Below are the code and all the weights of a small trained network. Each question names an input and a target symbol and asks about switching units off, where a switched-off unit gives its printed mean instead of its output.

import numpy as np


def w(rows, s, z=0):
    codes = np.array(rows[::2]) - 128.0
    scale = np.full(codes.shape[1], s)
    scale[-1] = z or s
    return codes * scale


def f(y):
    return y / 2 * (1 + np.tanh(0.7978845608 * (y + 0.044715 * y**3)))


def softmax(a):
    e = np.exp(a - a.max(-1, keepdims=True))
    return e / e.sum(-1, keepdims=True)


def log_softmax(a):
    a = a - a.max(-1, keepdims=True)
    return a - np.log(np.exp(a).sum(-1, keepdims=True))


def net(x, mask):
    ids = ['αβγδεζηθλμξπσφψ'.index(c) for c in x.split()]
    T = len(ids)
    res = E[ids] + P[:T]
    q, k, v = (res @ M[0].T for M in (Q, K, V))
    z = softmax(np.where(np.tri(T) > 0, q @ k.T / 2**0.5, -1e9)) @ v
    res = res + np.where(mask[0], z, O[0][:, -1]) @ O[0][:, :-1]
    y = f(res @ A[0][:, :-1].T + A[0][:, -1])
    res = res + np.where(mask[1:9], y, B[0][:, -1]) @ B[0][:, :-1]
    return log_softmax(res[-1] @ U[:, :-1].T + U[:, -1])


Q, K, V, O, A, B = {}, {}, {}, {}, {}, {}
E = w([
[136,59,111],'α',
[156,96,105],'β',
[135,85,106],'γ',
[178,54,116],'δ',
[170,103,105],'ε',
[155,108,100],'ζ',
[126,56,112],'η',
[174,103,107],'θ',
[146,249,61],'λ',
[148,28,120],'μ',
[111,148,84],'ξ',
[123,211,67],'π',
[160,103,104],'σ',
[178,172,91],'φ',
[197,135,110],'ψ',
],0.017)
P = w([
[117,139,117],'0',
[102,105,74],'1',
[134,185,145],'2',
[152,51,145],'3',
[105,97,51],'4',
[144,204,135],'5',
[192,51,138],'6',
[107,85,28],'7',
[151,200,132],'8',
[209,37,130],'9',
[112,74,6],'10',
[138,188,133],'11',
[217,39,119],'12',
],0.019)
Q[0] = w([
[215,117,108],'head 0',
[111,162,251],'head 0',
],0.019)
K[0] = w([
[199,110,63],'head 0',
[172,160,249],'head 0',
],0.019)
V[0] = w([
[4,179,80],'head 0',
[65,49,198],'head 0',
],0.013)
O[0] = w([
[6,174,77,166],'head 0',
[168,129,73,2],'head 0',
],0.021,0.0079)
A[0] = w([
[38,130,180,157],'neuron 0',
[80,66,179,91],'neuron 1',
[86,146,247,140],'neuron 2',
[106,67,144,109],'neuron 3',
[200,86,209,96],'neuron 4',
[141,161,86,254],'neuron 5',
[77,144,65,113],'neuron 6',
[106,92,140,119],'neuron 7',
],0.013,0.006)
B[0] = w([
[188,39,102,248],'neuron 0',
[148,188,116,176],'neuron 1',
[253,231,94,213],'neuron 2',
[185,208,75,161],'neuron 3',
[42,126,234,204],'neuron 4',
[192,49,120,172],'neuron 5',
[81,129,177,217],'neuron 6',
[75,220,126,151],'neuron 7',
],0.0065,0.014)
U = w([
[192,59,82,54],'α',
[122,90,138,104],'β',
[133,74,59,142],'γ',
[59,1,201,26],'δ',
[90,125,184,185],'ε',
[132,105,112,125],'ζ',
[188,52,29,139],'η',
[100,119,198,135],'θ',
[106,244,80,24],'λ',
[173,16,140,164],'μ',
[57,125,126,178],'ξ',
[71,206,88,181],'π',
[108,108,137,255],'σ',
[227,183,104,152],'φ',
[134,225,224,90],'ψ',
],0.0092,0.0066)

Each question gives the input, a string of symbols that net reads in full, and the target symbol t.
The units are the heads (2 rows each of Q, K, V and O) and the neurons (one row each of A and B). Each row of codes is followed by its name. A weight is (code - 128) times the scale printed after its matrix; where a second scale follows, it is the last column's (O, A, B and U).
mask holds one flag per unit, heads first, then neurons. A switched-off unit (its flag False) gives its mean, the last column of its rows in O or B, instead of its output. The means were averaged over made-up inputs and are rounded, as every weight is.
A unit's drop is (log p(t) with every unit on - log p(t) with that unit switched off) / (log p(t) with every unit on - log p(t) with every unit switched off).
The circuit of an input: a set's keep is (log p(t) with only the set's units on - log p(t) with every unit switched off) / (log p(t) with every unit on - log p(t) with every unit switched off). Starting from all 9 units, units are removed one at a time, each time the one whose removal leaves the highest keep (on an exact tie, the one counted first), for as long as the keep stays at least 0.8.
circuit, biggest first: the units of the circuit, biggest drop first
unit that matters most: the unit with the biggest drop
top k neurons: the k neurons with the biggest drops, biggest first
input δ φ δ σ μ η φ ε δ φ φ π, target φ: circuit, biggest first	head 0; neuron 4; neuron 2
input γ π μ ξ φ ε, target φ: circuit, biggest first	neuron 2; neuron 0; neuron 4; head 0
input μ π ψ ζ, target π: circuit, biggest first	head 0
input η φ ε ζ ψ μ, target ψ: circuit, biggest first	head 0; neuron 4; neuron 2
input γ σ π α φ π, target φ: circuit, biggest first	neuron 4; neuron 5
input φ μ ξ ε λ γ ψ, target λ: circuit, biggest first	head 0; neuron 2
input ψ φ α φ ε σ λ μ ζ α ψ θ, target ψ: circuit, biggest first	head 0; neuron 4; neuron 0
input η ψ η α α γ φ ψ φ σ η φ λ, target η: circuit, biggest first	head 0; neuron 5
input φ η ε μ φ α, target φ: circuit, biggest first	neuron 4; neuron 2
input λ φ φ μ θ μ β ψ η, target ψ: top 4 neurons	neuron 4; neuron 2; neuron 0; neuron 5
input π ε φ η δ φ β, target δ: circuit, biggest first	neuron 4; head 0; neuron 2
input λ π φ, target φ: circuit, biggest first	neuron 2; neuron 0; head 0
input ζ μ η φ, target μ: circuit, biggest first	head 0; neuron 2; neuron 4
input ε φ μ ψ λ θ ξ, target λ: circuit, biggest first	neuron 2; head 0
input φ γ λ, target φ: unit that matters most	neuron 2
input ε ψ μ β ε δ ξ σ φ σ ψ η λ, target ψ: top 2 neurons	neuron 0; neuron 4
input φ π λ φ φ η π φ δ, target φ: top 2 neurons	neuron 2; neuron 0
input θ φ μ, target φ: top 2 neurons	neuron 2; neuron 6
input ε μ α λ μ ζ γ α φ, target φ: top 3 neurons	neuron 0; neuron 4; neuron 6
input π η φ ε ε δ ψ ψ η θ ξ, target δ: top 4 neurons	neuron 0; neuron 6; neuron 2; neuron 5
input ψ γ β π φ σ β φ φ η δ θ ζ, target δ: top 2 neurons	neuron 4; neuron 2
input ξ θ φ φ φ ψ ψ φ ε ξ ξ γ θ, target ξ: top neuron	neuron 6
input σ α ε φ σ δ ξ δ γ φ ψ σ, target ψ: top 3 neurons	neuron 4; neuron 0; neuron 2
input θ μ φ σ η β ε λ γ ψ φ θ σ, target φ: top 2 neurons	neuron 2; neuron 0
input η φ μ ψ ξ ε φ ζ π θ δ ε η, target δ: top 2 neurons	neuron 4; neuron 2
